(in the rows, 128 means zero)
[132 128 119 120 138 127 117 119 134 127 126 142 138 114 142 134 131 122
 127 123 125 113 113 136 143 131 131 131 135 123 138 117 132 125 126 136
 134 146 144 116 122 127 130 121 125]	1
[134 138 109 124 141 137 109 126 127 118 123 152 114 119 113 127 150 132
 109 136 126 117 118 142 148 126 124 128 130 108 139  98 135 138 118 107
 132 135 125  99 118 118 111 116 126]	1
[124 142 114 129 124 160 136 167 116 116 121 144 108 147 119 128 130 159
  99 180 123 124 128 170 146 121 130 126 134 129 134 121 122 127 116 136
 129  97  93 106 123 117 124 135 118]	2
[127 147 103 120 143 136 111 119 122 124 126 155 123 115 126 132 150 121
 115 133 123 119 120 148 150 130 133 131 142 119 161 100 141 136 119 131
 125 139 119  89 115 122 114 112 131]	1
[132 145 120 124 135 121 120 120 119 125 141 147 124 123 132 133 143 123
 131 123 122 131 123 134 142 136 126 126 119 126 133 115 135 136 120 129
 136 129 120 109 124 135 116 113 128]	1
[131 137 115 121 132 137 103 126 120 123 129 134 105 122 135 120 145 124
 120 132 123 130 128 132 126 132 121 136 131 129 145 114 132 140 131 130
 133 120 117  97 122 132 108 117 124]	2
[128 122 130 128 131 110 123 101 115 132 128 127 133 118 136 123 132 108
 148  92 112 150 129 122 117 135 129 134 122 128 131 132 138 134 116 124
 131 136 133 147 135 141 132 121 129]	0
[133 137 107 120 127 133 117 128 116 126 127 148 115 120 128 176 148 133
 116 135 123 128 122 136 141 129 127 134 133 119 139 109 134 141 117 135
 141 126 121  87 117 126 121 119 130]	1
[134 145 107 119 119 137 114 124 119 126 133 141  96 129 125 123 153 148
 124 136 119 137 127 120 120 122 108 137 136 110 133 106 133 144 131 132
 126 112 104  71 114 128  95 107 124]	2
[133 118 125 122 136 102 121 103 119 133 121 131 133 116 147 120 135  96
 155  79 116 157 135 118 105 139 121 132 118 130 139 134 134 135 129 115
 128 128 127 148 129 146 133 117 128]	0
[135 126 120 116 132 130 115 111 139 123 130 135 124 116 112 136 149 128
 123 125 142 107 115 125 135 127 114 134 130 118 133  96 129 138 126 140
 132 144 150  77 110 120 107 108 117]	2
[124 144 109 117 134 131 111 118 115 127 120 150 113 130 131 120 145 131
 126 130 127 134 116 132 135 128 126 132 139 119 138 106 135 139 121 130
 133 127 124  91 124 120 108 116 122]	2
[138 131 110 121 136 128 115 119 124 131 123 152 121 116 124 129 150 135
 122 126 124 126 119 136 143 124 124 135 126 118 140 105 131 136 124 136
 130 134 131  87 119 126 109 115 119]	2
[134 128 127 127 126 120 125 128 119 121 131 131 125 127 135 119 127 111
 127 111 122 142 135 134 130 127 131 132 126 126 134 128 136 132 119 122
 132 121 121 145 136 130 136 123 131]	0
[121 131 132 134 127 129 137 133 121 125 128 130 128 129 134 114 125 132
 119 133 124 130 128 131 129 126 133 126 124 129 131 127 131 134 121 126
 127 124 119 141 129 129 131 132 132]	2
[125 110 138 128 128  93 126 101 118 143 150 124 125 117 152 120 123  92
 161  64 114 170 148 105  93 131 123 127 116 135 129 149 140 136 127 109
 131 127 140 164 135 155 140 129 119]	0
[134 132 123 135 142 125 122 124 128 127 124 145 133 117 133 126 135 118
 119 119 122 123 112 141 141 134 125 124 129 123 136 115 137 131 124 130
 133 131 137 121 126 127 133 118 125]	1
[134 139 116 127 125 137 127 138 121 118 126 152 127 129 121 122 137 135
 110 143 119 125 127 147 154 133 132 124 134 129 137 111 132 131 120 129
 124 125 119 111 125 126 119 133 133]	1
[133 118 132 125 145 107 122 100 130 133 138 127 147 106 133 137 127  98
 148  88 147 129 130 125 122 138 129 128 123 128 139 130 136 130 134 123
 129 152 160 139 131 133 135 121 128]	0
[139 160  97 119 130 150 107 137 124 119 126 157 107 107 116 128 157 147
 110 159 127 110 115 140 149 122 124 143 132 116 142  94 132 136 124 136
 134 125 124  65 107 119 103 115 119]	2
[127 119 141 123 134 111 131 118 131 137 149 118 145 123 145 125 113 103
 144  96 120 147 121 134 122 138 144 124 118 133 130 137 134 122 121 121
 127 138 133 162 137 141 149 131 125]	0
[152 116 128 129 139 113 121 104 126 133 135 131 170 109 134 126 128  99
 141  79 132 141 124 120 128 136 127 128 121 125 127 133 136 126 126 123
 129 144 145 150 132 139 136 119 124]	0
[136 125 130 131 137 112 133 122 114 128 131 135 135 125 144 117 129 103
 129 103 105 164 133 142 127 138 145 121 118 122 137 141 143 135 112 112
 136 126 109 158 150 145 118 121 134]	0
[129 142 124 136 128 163 141 166 126 117 117 141 121 146 120 132 134 156
 100 183 134  97 127 159 161 124 129 127 137 125 127 102 120 121 125 141
 119 122 114 104 114 104 131 141 127]	1
[129 150 100 126 128 168 120 150 119 112 118 157 103 137  98 139 150 172
  90 191 132  91 109 155 157 118 124 125 137 112 135  89 129 130 112 142
 114 118 109  75 102 104 105 122 125]	2
[130 106 139 126 136  97 117  99 125 132 139 114 140 120 153 114 135  98
 168  67 125 167 138  98  93 128 122 129 120 125 122 152 130 137 135 117
 125 131 129 157 141 148 127 119 126]	0
[141 143 104 114 134 135 101 122 125 128 127 150 105 114 117 133 165 135
 124 130 130 111 115 117 141 123 111 143 132 116 136  92 136 144 127 156
 130 133 136  62 104 120  91 100 117]	2
[126 119 137 126 117 115 125 117 140 132 126 114 135 127 132 127 122 120
 146 109 141 134 128 114 109 129 125 134 129 127 125 139 120 130 142 124
 117 143 152 144 124 132 127 130 135]	0
[134 121 122 130 139 113 118 114 110 124 125 145 133 120 136 119 131  98
 131  97 110 149 128 144 136 130 141 120 123 127 139 127 149 132 112 121
 132 128 121 145 131 139 143 117 139]	0
[126 111 143 126 139  95 120 103 121 141 138 121 137 124 156 119 125  96
 166  62 115 172 139 107  92 132 127 124 114 132 125 153 120 137 130 114
 125 135 137 171 145 148 144 123 133]	0
[137 146 114 124 128 124 118 116 119 128 129 155 123 120 127 129 142 122
 128 109 119 133 124 139 141 134 133 135 131 124 139 118 142 128 123 118
 128 136 125 103 122 129 117 118 129]	1
[133 148 116 117 134 129 121 128 116 118 120 145 109 119 135 123 140 130
 119 128 118 144 125 137 132 134 132 134 127 115 130 114 133 140 119 128
 128 119 105 108 123 128 116 115 129]	2
[135 152 105 122 130 136 113 144 114 119 122 155 102 126 122 124 156 135
 109 139  96 129 136 143 146 141 139 136 130 119 138 100 141 138 111 150
 134 128 104  82 117 129 108 108 125]	1
[139 143 110 130 135 164 134 165 119 107 120 158 115 130 111 130 147 152
  79 179 119  97 125 175 180 125 143 119 133 116 140 104 128 118 107 140
 132 118 115  99 119 102 120 126 127]	2
[147 136 113 123 122 121 123 133 113 126 127 137 101 139 130 123 153 143
 125 138 115 141 131 122 130 123 120 136 132 123 128 124 135 139 120 125
 134 107  98 103 125 130 110 117 128]	2
[133 140 111 118 134 126 113 118 124 127 131 139 109 118 129 136 147 124
 127 126 123 147 124 128 126 134 122 129 131 120 146 114 133 138 121 130
 130 120 122  96 115 141 111 110 130]	2
[130 121 131 128 125 124 135 118 108 131 135 131 122 134 149 106 130 109
 147  91 104 168 139 126 106 135 129 122 122 130 133 141 137 137 121 116
 129 109 107 167 139 148 141 124 131]	0
[137 133 119 127 136 128 133 137 124 126 123 140 124 135 127 126 129 128
 117 133 123 127 126 142 143 137 133 125 126 136 132 123 130 126 116 131
 132 126 118 123 120 132 134 126 130]	2
[123 117 139 131 123 110 134 126 119 136 136 125 142 122 145 121 116  98
 141  92 116 159 132 123 112 133 132 124 123 135 135 147 137 128 125 115
 125 127 128 163 145 139 146 125 135]	0
[124 125 129 136 135 184 129 141 127 127 135 129 125 126 127 131 130 126
 108 139 124 120  62 140 141 122 138 123 139 129 128 121 134 123 120 131
 131 132 123 128 125 127 137 133 127]	2
[133 129 117 122 138  98 112  95 119 132 135 142 124 106 142 126 152  94
 146  72 120 152 130 122 118 135 120 145 121 125 135 118 140 145 122 121
 129 147 138 116 128 141 115 105 126]	0
[127 150 108 139 100 170 136 184 106 116 116 128  82 175 117 120 136 185
  86 194 107 141 134 137 132 116 123 129 137 134 127 117 123 134 115 128
 126  62  62 109 129 122 102 133 129]	2
[134 134 119 127 140 123 122 127 124 125 128 138 131 124 127 134 135 114
 125 113 115 139 129 140 137 131 134 136 133 126 140 119 135 129 118 123
 130 135 134 123 122 129 123 118 128]	2
---
[126 152 140 122 125 119  95 111 143 141 141 124 132 144 142 144 151 124
 105 132 139 139 134 134 153 124 134 133 107 134 174 120 117 134 133 133
 147 129 108 112 113 109 119 112 148]	7
[140 151 138 133 136 121 136 133 140 146 128 130 176 127 112 143 131 137
 122 115 119 113 116 125 138 120 133 100 123 117 117 123 142 131 142 118
  92 138  97 121 112 110 110 101 115]	7
[127 142 155  76 102 102 145 135 111 147 127 139 108 130 121 131 108 171
  96 130 132 107 164 127 122 101 156 126 128 106 153 136 118 111 151 163
 130 136  97 130 126  80 110  85 130]	3
[139 157 128 126 124 161 133 116 145 144 122 131 130 127  45  92 106 140
 121 117 133 142 126 147 118 121 154 125 110 127  94 118 115 119 121 118
 116 125  76 126 108 114  92 113 115]	3
[145 135 117 119 115 150 151 124 138 136 120 136  93 119 110  87 102 140
 131 129 141 127 152 138 110 124 170 156 138 118  85 129 107 107 124  97
 158 139  86 147 130 142  90 115 141]	3
[138 117 159 132 123 135 130 113 156 125 113 145 131 146  46  53 142 127
 130 108 130 168  86 145 128 135 106 123 100 135  79 108 134 126 117 103
  92 138  53 122 116  90  98 138 126]	3
[133 143 145 127 134 136 113 123 143 148 129 121 158 135  84 148 138 128
 121 125 118 115 121 121 150 117 131 102 108 123 136 106 119 135 144 138
 118 143 114 111 119 118 107 107 135]	7
[153  95 162 118 114 134 142 150 153 137 118 136 140 146  57  70 132 176
 139 130 142 126 110 121 139  95 151 102 120 128  81 126 130 121 157 102
  94 159  51 133 114  96  72 111 142]	3
[146 191 140 125 119 131 118 132 154 133 114  98 146 156  52 160 128 163
  97 150 140  85 147 135 166 103 155 110 118 168 147 128 153 125 152 128
 162 132 118 124 121  97  90 122 136]	7
[121 126 108 109 114 135 168 133 139 142 117 137 110 146 104 101 130 129
 128 137 156 115 138 127 130 142 135 148 122 147 103 122 130 120 140 117
 137 100 118 143 139 114  88 136 140]	3
[168 154 142 119 121 127 113 111 139 146 128  98 115 124 133 151 135 167
 113 111 124  95 155 159 126 120 147 121 140 144 140 136 138 105 109 108
 127 141  59 133 118 133 133  91  86]	3
[140 140 115 126 124 161 136 151 148 152 122 129 141 139  50 101 120 151
 143 133 145 127 111 134 123 127 156 114 111 149  83 131 124 114 135 106
 111 137  99 141 106 139  81 117 132]	3
[113 141 118 151 133 143 136 129 144 141 128 142 155 137  81 146 142 131
 128 140 135  92 126 123 165 117 145 114 120 122 120 106 111 135 166 118
 139 132 134 137 130 122  97 123 145]	7
[111 132 115 110 121 143 147 164 135 145 117 158 139 128  69  83 110 130
 135 139 154 138  84 110 107 128 143 106 109 107  86 144 129 131 145 132
  78 134 121 137 108 131  74 100 154]	3
[131 167 125 130 124 122 120 124 135 122 114 119 134 139 107 135 145 135
 114 141 133 117 117 130 136 137 115 119 121 147 146 134 152 133 110 130
 132 110 127 124 121 108 138 123 113]	7
[161 163 157 111 111 133 157 113 134 113 100 139  92 137  93 127 112 175
 111 109 116 110 165 150 146 156 168 156 142 120  99 112 118 100 129 132
 164 162  94 152 150 100 113 146 132]	3
[116 159 129 112 126 131 144 134 149 142 110 134 139 136  74 109 123 120
 133 137 137 118 122 122 125 134 142 125 106 119  98 117 117 127 152 128
 125 127 131 141 130 132  81 119 149]	3
[145 185 145 143 130 130 134 111 149 113 107 107 142 144  87 154 130 153
 108 132 119  86 154 144 161 114 139 130 133 139 133 107 164 128 149 122
 169 141 117 131 144  94 116 137 114]	7
[149 167 100 109 132 144 136 127 154 170 124 180 128 123  76 124 127 128
 124 127 156 108 138 141 114 142 174 160 106 116 101 135  61 103 137 107
 130 131 102 152 114 141 111  83 172]	3
[146 172 124 141 140 141 133 115 154 121 110 139 144 134  74 123 128 124
 126 122 131 107 123 135 148 130 146 131 117 118 103 108 130 129 144 109
 139 148 112 138 132 125 111 126 129]	7
[130 134 168 114 121 136 128 133 132 158 120 117 135 136  82 135 116 151
 115 128 124 128 144 120 171 102 149 108 114 112 120 106 117 139 162 150
 122 152 104 117 103 108  55 118 145]	3
[124 184 143 132 124 136 128 113 136 101 109 148 103 121  91  91  95 119
 106 134 136 154 121 129 135 107 137 142 123  77 118 122 110 135 132 148
 156 152 109 135 124  96  98 125 146]	3
[152 116 133 125 119 130 137 138 142 152 130 112 130 134 108 117 131 158
 131 130 142 118 143 133 139 117 156 119 137 144 115 133 137 117 137 109
 123 138  87 131 116 125  87 111 127]	7
[143 152 160 129 123 122 118 116 126 120 117 116 132 135 110 133 134 153
 117 114 120 124 136 135 148 123 134 119 126 132 128 120 148 120 129 123
 130 145  91 125 131 108 134 128 119]	7
---
[111 127 148 106 134 113 138 119 133 125 147 141 122  93 133 134 157 124
 120 144 141 123 119 160 133 121 128 101 129 142 174 129 135 137 138 107
 130 105 130 132 133 126 135 130 137]	6
[157 132 116 147 109 105 132 144 129  88 130 119 130 172 115 106 125 139
 141 133  99 119 134 111 107  86 138 116 112 151  97 122 132 129 102 129
 120 158 121 149 127 126 127 103 133]	4
[166 129  86 157 118  78  77 148 126 120  97 111 146 133 131 111 126 156
 168 125 113 128 132  63  97  93 157 113 126 139  29 131 124 102  95 166
 135 146 113 143 110 126 126 116  95]	4
[157 122 107 143 120  97 137 138 113  90 152 125 120 128 119 113 141 129
 137 144 115 131 112  93  95  64 153 131 112 147  59 155 109 116 122 148
 125 159 103 142 123 137 116 161 111]	6
[135 140 131 125 123 154 153 124 128 134 157 145 114 118 147 119 139 115
 127  97 132 139 120 155 124 136 145 122 137 157 163 112 144 131 136 108
 116 119 128 147 126 140 141  26 121]	6
[ 90 112 109 133 141 128 163 129 132 110 162 135  88 134 122  99 135 122
 140 161 134 117 123 150 136  99 131 145 149 155 139 141 127 161 123 123
 128 152 128 127 140 123 102 124 142]	6
[146 124 121 123 119 126 125 135 131 108 173 148 108 132 151 128 127 132
 130 140 133 124 122 115  93 107 124 114 120 160 110 133 134 128 128 136
 129 146 137 141 137 135 124 150 128]	6
[166 108 110  95 115 157 123 134 130 127 189 127 129 130 138 122 123 121
 127 186 104 135 120 108  94  77 125 110 108 139  77 127 126 108  93 127
 152 113  90 140 170  92 122 206  77]	6
[179 132  85 152 123 105 148 139 120 115 140 115 142 142 118 130 121 122
 114 137 111 136 129 108 118  97 147 116 118 132  63 121 110 132 127 163
 104 134 112 139 113 133 134 131 104]	4
[169 123  98 142 109 108 143 141 118 109 149 125 131 133 130 132 121 126
 141 134 103 126 119  99  96  97 147 116 130 140  34 126 122 128 129 146
 125 137 114 155 124 151 129 124 110]	4
[133 111 118 141 120 107 164 125 120 100 124 123 126 140 118 111 118 121
 135 147 115 122 113 130 118  87 119 117 111 137  91 131 126 134 119 125
 125 125 119 125  98 139 129 139 111]	4
[125 121  98 109 132 126 104 139 118 116 186 113 129 120 135 114 112 113
 147 145 145 145 120 133 101 110 125 121 132 130  75 149 104 113 101 154
 147 124 108 126 113 134  98 185  91]	6
[130 122 108 163 125 108 151 125 126  68 118 125 131 134 131 112 126 129
 145 142 118 125 127 114 117 101 136 108 121 124  89 112 113 135 146 138
 120 120 113 130 117 120 118 126 105]	4
[102 120  89 122 142 148 140 125 104 118 238 105 176 103 151 144 125 100
 134 174 144 135 137 160  58  95 114 122 139 122  75 149 115 113  81 113
 143  95  96 121 144 122 104 219  60]	6
[157 135 117 148 113 114 143 107 110 115 128 108 135 152 117 126 116 117
 128 148 103 131 118 105 122  81 159 122 114 143 105 133 132 126 128 132
 113 134 104 143 109 143 127 150 110]	4
[122  91 124 129 125 137 163 127 132 151 159 126  97 137 119 123 114 120
 129 169 111 132 109 162 103  60 127 115 115 140 120 133 109 130 123 121
 118 130  97 131 133 126 121 181 100]	6
[171 119 104 158 108  73 137 141 123 103 131 126  93 164 122 104  55 143
 140 133 104 129 123 103 111  70 145 113 118 138  56 127 118 131 132 139
 112 148 132 147 100   3 143 116 130]	4
[114 125 144 100 123 147  70 136 142 132 152 114 114 112 119 121 129 157
 157 141 129 119 133  89  95 126 121 118 120 143 117 148 123  83  83 161
 177 148 106 128 139 139  99 212 121]	6
[129 128 135 139 131 111 130 126 105 123 151 132 123 140 130 148 121 106
 136 152 117 139 121 142 115 101 127 141 113 118 103 120 134 126 129 124
 114 122 113 118 124 115 119 161 120]	6
[106 112 116  82 120 172  96 145 125  85 215 158 108  96 128 112 132 153
 163 160 139 126 129 153  59  96 125 101 132 130  65 115 128 103  93 150
 160 155 108 134 138 139  71 182  98]	6
[152 124 108 112 109 142 104 142 160 121 173 136 123 125 130 112 116 136
 129 149 110 134 126 102  84  94 134  81 120 140  79 164 130 115 109 143
 146 130 105 154 108 143 149 197 140]	6
[158 140 146 152 103 112 109 140 129 119 157 135 122 122 138 109 137 131
 140 124 118 136 133 118 108 117 151 113 134 143 113 137 132 131 120 144
 111 153 120 133 168 118 133  88 125]	4
